Below are the code and all the weights of a small trained network. Each question names an input and a target symbol and asks about switching units off, where a switched-off unit gives its printed mean instead of its output.

import numpy as np


def w(rows, s, z=0):
    codes = np.array(rows[::2]) - 128.0
    scale = np.full(codes.shape[1], s)
    scale[-1] = z or s
    return codes * scale


def f(y):
    return np.maximum(y, 0)


def softmax(a):
    e = np.exp(a - a.max(-1, keepdims=True))
    return e / e.sum(-1, keepdims=True)


def log_softmax(a):
    a = a - a.max(-1, keepdims=True)
    return a - np.log(np.exp(a).sum(-1, keepdims=True))


def net(x, mask):
    ids = ['αβγδεζηθλμξστψω'.index(c) for c in x.split()]
    T = len(ids)
    res = E[ids] + P[:T]
    r = res
    for j in range(3):
        rows = slice(2 * j, 2 * j + 2)
        q, k, v = (r @ M[0][rows].T for M in (Q, K, V))
        z = softmax(np.where(np.tri(T) > 0, q @ k.T / 2**0.5, -1e9)) @ v
        o = O[0][rows]
        res = res + np.where(mask[j], z, o[:, -1]) @ o[:, :-1]
    y = f(res @ A[0][:, :-1].T + A[0][:, -1])
    res = res + np.where(mask[3:7], y, B[0][:, -1]) @ B[0][:, :-1]
    return log_softmax(res[-1] @ U[:, :-1].T + U[:, -1])


Q, K, V, O, A, B = {}, {}, {}, {}, {}, {}
E = w([
[138,117,135,63,92,140,74,5,80,57,163],'α',
[153,142,127,186,190,138,157,159,113,61,88],'β',
[166,156,116,119,95,135,108,84,135,155,138],'γ',
[151,89,129,138,98,127,107,117,149,168,148],'δ',
[145,125,141,130,119,119,145,83,168,190,108],'ε',
[145,156,141,121,84,198,95,116,89,132,110],'ζ',
[107,85,194,112,90,102,79,179,47,116,84],'η',
[137,169,114,126,107,103,64,76,120,152,106],'θ',
[212,64,177,85,87,113,175,143,105,156,116],'λ',
[186,110,123,117,117,70,81,69,121,172,109],'μ',
[85,57,142,183,78,196,101,166,134,150,174],'ξ',
[153,220,123,94,103,155,136,122,171,97,177],'σ',
[147,129,188,192,74,103,178,73,48,76,94],'τ',
[120,181,124,136,124,144,93,114,120,157,86],'ψ',
[162,95,137,139,122,95,107,102,134,191,93],'ω',
],0.018)
P = w([
[103,169,178,177,184,149,73,35,126,119,142],'0',
[200,98,198,170,156,197,29,69,139,119,33],'1',
[185,136,219,179,202,152,33,26,147,214,105],'2',
[106,85,36,121,33,217,120,136,169,93,9],'3',
[90,142,82,77,153,162,169,82,99,184,90],'4',
[187,85,180,187,46,150,2,148,176,28,76],'5',
[108,165,119,155,171,78,80,133,75,205,200],'6',
[132,68,82,167,96,65,140,88,183,156,56],'7',
[160,210,246,161,199,216,97,32,98,205,186],'8',
[85,153,43,145,136,49,156,113,47,214,195],'9',
[108,115,108,144,145,135,177,76,98,129,111],'10',
[172,208,193,173,147,206,51,31,114,154,173],'11',
],0.0088)
Q[0] = w([
[71,103,19,55,72,147,180,180,76,100,93],'H0',
[82,97,74,139,68,73,149,107,227,97,41],'H0',
[103,95,10,111,53,120,150,131,161,92,53],'H1',
[81,78,117,56,160,151,223,123,123,69,131],'H1',
[149,120,83,146,42,53,64,181,153,62,129],'H2',
[178,164,254,167,193,113,54,132,104,152,224],'H2',
],0.0087)
K[0] = w([
[187,137,195,166,135,168,115,80,185,159,40],'H0',
[217,107,183,133,102,228,3,165,189,5,89],'H0',
[211,113,214,143,71,162,100,124,232,50,51],'H1',
[40,155,228,151,191,203,33,100,141,193,94],'H1',
[137,118,91,98,9,160,117,148,202,42,2],'H2',
[40,150,17,76,120,92,217,147,25,184,170],'H2',
],0.0071)
V[0] = w([
[170,102,131,128,192,104,202,74,186,235,71],'H0',
[154,71,109,135,191,191,214,157,202,124,157],'H0',
[228,75,204,188,71,160,254,149,88,50,199],'H1',
[86,75,95,153,227,85,93,140,83,83,1],'H1',
[33,252,139,153,183,175,186,127,123,178,63],'H2',
[216,210,77,63,137,161,185,109,131,48,141],'H2',
],0.0082)
O[0] = w([
[121,112,187,154,143,89,124,120,203,149,134,61],'H0',
[80,197,173,142,99,137,74,139,99,182,117,33],'H0',
[124,144,186,107,128,139,177,152,129,183,188,213],'H1',
[189,127,178,176,124,118,103,92,100,84,176,16],'H1',
[145,80,114,128,9,165,176,177,147,84,67,93],'H2',
[85,133,106,127,158,144,202,69,152,179,110,3],'H2',
],0.013,0.0046)
A[0] = w([
[66,73,167,119,149,174,179,143,132,57,169,136],'N0',
[123,43,177,146,156,107,132,113,49,165,60,162],'N1',
[174,181,80,254,254,192,188,224,95,128,101,2],'N2',
[64,185,118,122,103,145,170,158,112,146,76,139],'N3',
],0.0071,0.0058)
B[0] = w([
[160,138,144,107,140,161,75,154,136,176,69,234],'N0',
[85,202,105,106,132,146,144,135,126,106,178,254],'N1',
[87,143,227,73,97,135,69,93,144,107,8,157],'N2',
[137,143,157,163,179,87,128,122,100,105,123,233],'N3',
],0.011,0.0043)
U = w([
[108,88,123,55,157,199,126,50,91,110,161,3],'α',
[110,130,215,124,39,81,120,112,164,137,75,97],'β',
[134,117,131,116,85,166,159,114,135,122,128,44],'γ',
[58,145,196,130,132,118,139,105,163,136,180,62],'δ',
[124,86,141,123,2,100,178,150,163,93,120,134],'ε',
[53,118,119,112,75,156,197,120,100,161,94,160],'ζ',
[108,155,128,70,76,94,111,200,68,108,145,185],'η',
[109,117,157,173,89,96,127,119,169,86,159,75],'θ',
[218,72,200,47,117,110,204,166,114,177,118,167],'λ',
[176,93,123,155,192,146,157,157,102,81,145,7],'μ',
[160,98,100,220,128,173,80,139,110,220,106,250],'ξ',
[164,241,67,114,93,160,143,137,230,138,128,170],'σ',
[160,151,179,231,45,128,200,71,67,142,142,174],'τ',
[140,86,117,150,130,130,163,153,139,64,126,91],'ψ',
[120,104,143,198,193,118,139,129,160,72,161,110],'ω',
],0.0064,0.0054)

Each question gives the input, a string of symbols that net reads in full, and the target symbol t.
The units are the heads (2 rows each of Q, K, V and O) and the neurons (one row each of A and B). Each row of codes is followed by its name. A weight is (code - 128) times the scale printed after its matrix; where a second scale follows, it is the last column's (O, A, B and U).
mask holds one flag per unit, heads first, then neurons. A switched-off unit (its flag False) gives its mean, the last column of its rows in O or B, instead of its output. The means were averaged over made-up inputs and are rounded, as every weight is.
A unit's drop is (log p(t) with every unit on - log p(t) with that unit switched off) / (log p(t) with every unit on - log p(t) with every unit switched off).
The circuit of an input: a set's keep is (log p(t) with only the set's units on - log p(t) with every unit switched off) / (log p(t) with every unit on - log p(t) with every unit switched off). Starting from all 7 units, units are removed one at a time, each time the one whose removal leaves the highest keep (on an exact tie, the one counted first), for as long as the keep stays at least 0.8.
units of the circuit, in order: the units of the circuit, biggest drop first
most important unit: the unit with the biggest drop
top k neurons: the k neurons with the biggest drops, biggest first
heads that matter: for each layer, one digit per head in row order, 1 if its drop is at least 0.15 and else 0, layers parted by /
drop when u is switched off: that unit's drop, to one decimal
input ξ ψ β, target η: units of the circuit, in order	(H2 H0)
input γ σ ζ λ σ τ ξ σ ζ, target η: heads that matter	101
input τ λ τ, target λ: most important unit	H1
input μ β ξ ξ α τ ζ τ λ τ ξ τ, target λ: units of the circuit, in order	(H0 H1 N0)
input β δ ξ δ ξ ξ σ ξ ξ τ η ψ, target λ: units of the circuit, in order	(H1 H0)
input ξ τ ξ β, target λ: units of the circuit, in order	(H1 N0)
input ξ λ ξ λ μ θ ξ η σ σ ξ δ, target ζ: heads that matter	011
input ξ σ λ ψ τ μ, target ε: heads that matter	001
input θ λ τ β ξ ψ α τ σ σ τ ζ, target ζ: units of the circuit, in order	(H2 H1)
input σ ξ τ ξ τ μ τ ξ μ, target λ: units of the circuit, in order	(H1 H0)
input σ ξ σ λ λ α τ σ ψ λ ξ μ, target δ: units of the circuit, in order	(H2 H0 H1)
input ξ σ η, target η: units of the circuit, in order	(H2 N1)
input σ λ ξ ξ, target δ: units of the circuit, in order	(H2 H1)
input ξ σ μ, target η: top neuron	(N1)
input ξ ζ ξ ξ σ ξ ζ σ ξ τ σ ξ, target λ: units of the circuit, in order	(H1 H0 N0)
input σ ξ ξ λ, target η: units of the circuit, in order	(H2 H0)
input α θ ξ ξ ξ θ ξ ξ ξ α ξ δ, target α: units of the circuit, in order	(H0 H2)
input σ μ τ α σ ξ ξ ζ ξ τ θ σ, target λ: top 2 neurons	(N1 N0)
input α σ τ, target α: drop when N3 is switched off	0.0
input ξ ψ δ τ ε σ σ η τ λ ζ θ, target δ: drop when H2 is switched off	0.3
input σ μ θ, target ζ: drop when H1 is switched off	0.2
input σ β ξ θ ξ σ σ ψ μ ξ ε ζ, target η: top neuron	(N0)
input σ ξ β, target β: top 2 neurons	(N2 N3)
